z_378: [148 114 152 158 174 142 127 138  85 135 130 161  99 161 130 110 160 127
 163 130  91 135  95 114 134 165 151 140 100 111  66 108 191 123 101 163
 142 127 129 137 123 149]
z_823: [156 123 147 167 217 138 107 144  71 124 140 156  75 113 131 157 182 112
 170 108 121 119 112 148 108 136 138 151 101  81 128 143 140 156 107 150
 135 138 136 134 166 136]
z_500: [147 114 132 168 228 131 117 157  83 135 108 164 157 104 132 157 163 118
 132 114  97 143 111 127  89 125 121 144  88  98 118 126 164 114 105 147
 139 133 143 112 153 159]
z_563: [158 142 116 120 187 109 123 135  94 124 140 131  66 142 121 114 108 103
 176 142 125 140  83 138 189 150 155 208 118  60 149 100 149 115 143 176
 148 142 126 136 161 122]
z_643: [142 116 122 187 109 161 112 143  73 144 108 169  76 103 144 102 181 144
 149  97 118 144 106 127  92 134  97 143  96  95 102 136 172 144  81 143
 133 112 127 146 143 145]
z_969: [125 142 182 138 180 115 122 132  57 128 126 166 119 210 122  73 151 151
 164 129  98 166 100 129 175 198 184  97 113 112  41 124 224  95  97 192
 151 122 133 153  99 143]
z_91: [119 122 168 152 196 131 121 119  74 117 142 169  80 165 151 127 159 135
 185 106  93 159  95 137 123 172 130 115  95 114  79 114 173 127 101 172
 156 122 139 160 118 136]
z_893: [199  76 132 181 152 166 140 146 100 136 138 140  78 110 145 134 150 101
 122 104 123 119  93 104 175 140 108 163  98  54 113  93 166 149  95 140
 142  86 114 164 125 111]
z_347: [164 137 142 159 195 134 111 143  65 126 101 171 105 156  94 117 171 128
 159 125 101 148 109 131 125 161 156 119 108 109  73 139 211 109  88 148
 126 128 131 125 135 159]
z_584: [156 123 147 167 217 138 107 144  71 124 130 156  75 113 131 157 182 112
 170 108 121 119 112 148 108 136 138 151 101  81 128 143 140 156 107 150
 135 138 136 134 166 136]
z_736: [147  88 151 175 180 153 133 127  96 131 151 158  67 121 169 131 157 110
 168 101  98 129  94 113 125 142 103 154 150  88 112  97 146 150 103 150
 158 111 127 163 130 125]
z_167: [161 143 125 156 205 139 100 139  69 129 130 169  71 133  95 147 166 110
 188 119 118 139  99 111 102 143 133 152 108 104 122 141 159 141 105 142
 127 141 126 139 162 142]
count z_736: [102] | 0
count z_500: [132] | 3
count z_643: [143] | 4
then: [142 116 120 187 109] | [123]
then: [100 149 115 143] | [176]

z_167: [165 158 180  35  55 110]
z_500: [166 166  56  56  56  56]
z_736: [ 34 160  34  34  34 106]
z_347: [ 93  94  77 134 221 151]
count z_736: [35] | 0
count z_500: [56] | 4
count z_736: [34] | 4
then: [ 34 160] | [34]

z_584: [ 15 111 119 103 140 164 173 132 139]
z_643: [155 159 216 163 120 163 143  39 109]
z_378: [183 109 134  58  98  79 103 237 123]
z_347: [148 130 200   1 107 166 143  72 111]
z_893: [ 91 137 126 183 114 100  74  34 111]
z_91: [119 161 152 152 107 152   2  96   2]
z_563: [169 112 130  34 112  74 169 100 169]
then: [ 91 137] | [126]
then: [140 164] | [173]
count z_91: [2] | 2
then: [148 130 200   1 107 166 143] | [72]
then: [ 34 112  74 169 100] | [169]
count z_563: [112] | 2
count z_643: [216] | 1

z_736: [ 62 211 139 130  63 165]
z_378: [227 103  61 227 100  61]
z_347: [ 51 148 100 181  61 146]
z_584: [ 62 211 139 130  45 165]
z_500: [ 29 182 123 126  34 119]
z_167: [ 65  69 169  76 181  96]
z_643: [227 103  61 181 100  99]
z_563: [ 30 211 128 131  62 143]
q: [227 103  61 181 100  99] | z_643
count z_378: [62] | 0
then: [ 61 181 100] | [99]

